Here is a tiny trained network, its code and every weight. The questions are about switching its units off for an input and a target symbol, where a switched-off unit gives its printed mean instead of its output.

import numpy as np


def w(rows, s, z=0):
    codes = np.array(rows[::2]) - 128.0
    scale = np.full(codes.shape[1], s)
    scale[-1] = z or s
    return codes * scale


def f(y):
    return y / 2 * (1 + np.tanh(0.7978845608 * (y + 0.044715 * y**3)))


def softmax(a):
    e = np.exp(a - a.max(-1, keepdims=True))
    return e / e.sum(-1, keepdims=True)


def log_softmax(a):
    a = a - a.max(-1, keepdims=True)
    return a - np.log(np.exp(a).sum(-1, keepdims=True))


def net(x, mask):
    ids = ['ΘΦΨβγδεηλμξστ'.index(c) for c in x.split()]
    T = len(ids)
    res = E[ids] + P[:T]
    q, k, v = (res @ M[0].T for M in (Q, K, V))
    z = softmax(np.where(np.tri(T) > 0, q @ k.T / 3**0.5, -1e9)) @ v
    res = res + np.where(mask[0], z, O[0][:, -1]) @ O[0][:, :-1]
    y = f(res @ A[0][:, :-1].T + A[0][:, -1])
    res = res + np.where(mask[1:13], y, B[0][:, -1]) @ B[0][:, :-1]
    return log_softmax(res[-1] @ U[:, :-1].T + U[:, -1])


Q, K, V, O, A, B = {}, {}, {}, {}, {}, {}
E = w([
[142,126,48,150,116],'Θ',
[169,129,2,114,148],'Φ',
[191,163,51,130,155],'Ψ',
[111,109,116,63,132],'β',
[174,163,71,169,130],'γ',
[11,74,108,73,172],'δ',
[74,169,127,134,53],'ε',
[132,169,140,87,158],'η',
[98,183,144,120,115],'λ',
[130,206,59,206,112],'μ',
[245,155,117,232,111],'ξ',
[231,72,43,110,70],'σ',
[89,41,174,184,101],'τ',
],0.018)
P = w([
[96,154,174,73,247],'0',
[69,134,156,95,215],'1',
[60,86,119,90,195],'2',
[89,128,136,112,176],'3',
[143,187,156,120,171],'4',
[99,129,123,121,131],'5',
[107,116,111,122,112],'6',
[120,105,97,123,99],'7',
[132,121,104,133,80],'8',
[154,111,101,134,59],'9',
[148,96,79,131,45],'10',
[187,170,108,158,31],'11',
],0.011)
Q[0] = w([
[188,140,244,33,96],'h1',
[88,141,200,134,107],'h1',
[186,187,85,189,132],'h1',
],0.011)
K[0] = w([
[84,111,143,94,212],'h1',
[146,149,147,81,164],'h1',
[207,115,56,166,5],'h1',
],0.012)
V[0] = w([
[144,144,97,48,79],'h1',
[2,216,149,65,124],'h1',
[155,166,133,240,84],'h1',
],0.0077)
O[0] = w([
[138,65,94,113,65,103],'h1',
[148,250,126,191,30,53],'h1',
[34,234,150,203,109,254],'h1',
],0.013,0.0086)
A[0] = w([
[151,178,121,189,131,61],'n1',
[152,138,125,147,74,83],'n2',
[119,109,53,169,94,118],'n3',
[149,148,152,175,128,187],'n4',
[62,154,173,110,113,121],'n5',
[107,79,242,150,71,136],'n6',
[144,107,127,87,218,212],'n7',
[119,174,6,140,146,85],'n8',
[103,127,141,116,175,62],'n9',
[171,101,132,185,174,96],'n10',
[116,150,88,40,103,232],'n11',
[80,108,123,104,188,252],'n12',
],0.013,0.0035)
B[0] = w([
[118,92,115,129,145,223],'n1',
[62,22,186,110,184,147],'n2',
[181,142,158,182,120,176],'n3',
[146,142,78,123,133,184],'n4',
[181,99,148,26,122,187],'n5',
[254,139,141,171,166,131],'n6',
[138,129,95,88,89,181],'n7',
[179,122,111,104,167,248],'n8',
[119,83,171,140,140,156],'n9',
[109,114,133,98,105,151],'n10',
[79,190,185,121,136,151],'n11',
[104,172,164,171,109,199],'n12',
],0.0089,0.017)
U = w([
[105,165,134,120,116,7],'Θ',
[134,154,164,118,145,13],'Φ',
[134,119,144,106,171,2],'Ψ',
[132,177,176,96,84,235],'β',
[86,254,176,77,38,242],'γ',
[137,167,154,128,99,138],'δ',
[121,152,149,117,133,19],'ε',
[131,132,139,74,157,29],'η',
[95,58,97,103,119,243],'λ',
[112,208,32,179,109,128],'μ',
[45,117,181,121,229,124],'ξ',
[175,113,193,136,177,155],'σ',
[100,154,116,118,111,43],'τ',
],0.0092,0.0038)

Each question gives the input, a string of symbols that net reads in full, and the target symbol t.
The units are the heads (3 rows each of Q, K, V and O) and the neurons (one row each of A and B). Each row of codes is followed by its name. A weight is (code - 128) times the scale printed after its matrix; where a second scale follows, it is the last column's (O, A, B and U).
mask holds one flag per unit, heads first, then neurons. A switched-off unit (its flag False) gives its mean, the last column of its rows in O or B, instead of its output. The means were averaged over made-up inputs and are rounded, as every weight is.
A unit's drop is (log p(t) with every unit on - log p(t) with that unit switched off) / (log p(t) with every unit on - log p(t) with every unit switched off).
The circuit of an input: a set's keep is (log p(t) with only the set's units on - log p(t) with every unit switched off) / (log p(t) with every unit on - log p(t) with every unit switched off). Starting from the 12 units with the biggest drops (on a tie, the unit counted first), units are removed one at a time, each time the one whose removal leaves the highest keep (on an exact tie, the one counted first), for as long as the keep stays at least 0.8.
circuit, biggest first: the units of the circuit, biggest drop first
k most important neurons: the k neurons with the biggest drops, biggest first
drop when u is switched off: that unit's drop, to one decimal
input μ μ μ Φ, target μ: circuit, biggest first	[h1; n5]
input μ μ Θ η μ ξ μ Φ Φ δ, target γ: circuit, biggest first	[n11; h1]
input τ ξ μ μ Θ, target μ: 2 most important neurons	[n2; n5]
input Θ μ Φ λ, target γ: circuit, biggest first	[n8; h1]
input Ψ Θ μ Φ, target μ: circuit, biggest first	[n5; h1]
input δ ε γ μ Ψ γ, target μ: 3 most important neurons	[n5; n2; n9]
input Ψ η μ μ μ ε Ψ η μ μ Ψ, target μ: 2 most important neurons	[n5; n9]
input Θ τ η μ ξ μ Φ, target ξ: 2 most important neurons	[n4; n9]
input λ Ψ Φ ξ η, target γ: 3 most important neurons	[n8; n11; n1]
input ε μ Φ μ τ, target σ: 2 most important neurons	[n6; n2]
input μ τ μ Φ ξ, target ξ: drop when h1 is switched off	0.8
input ξ ξ β μ ε ξ β ξ μ Φ ξ Φ, target ξ: drop when h1 is switched off	1.1
input ξ μ η μ σ μ ξ μ ε ξ Ψ μ, target ξ: drop when h1 is switched off	0.9
input ξ ξ ε, target γ: drop when n8 is switched off	0.2
input Θ μ ξ β σ Θ, target λ: most important neuron	[n7]
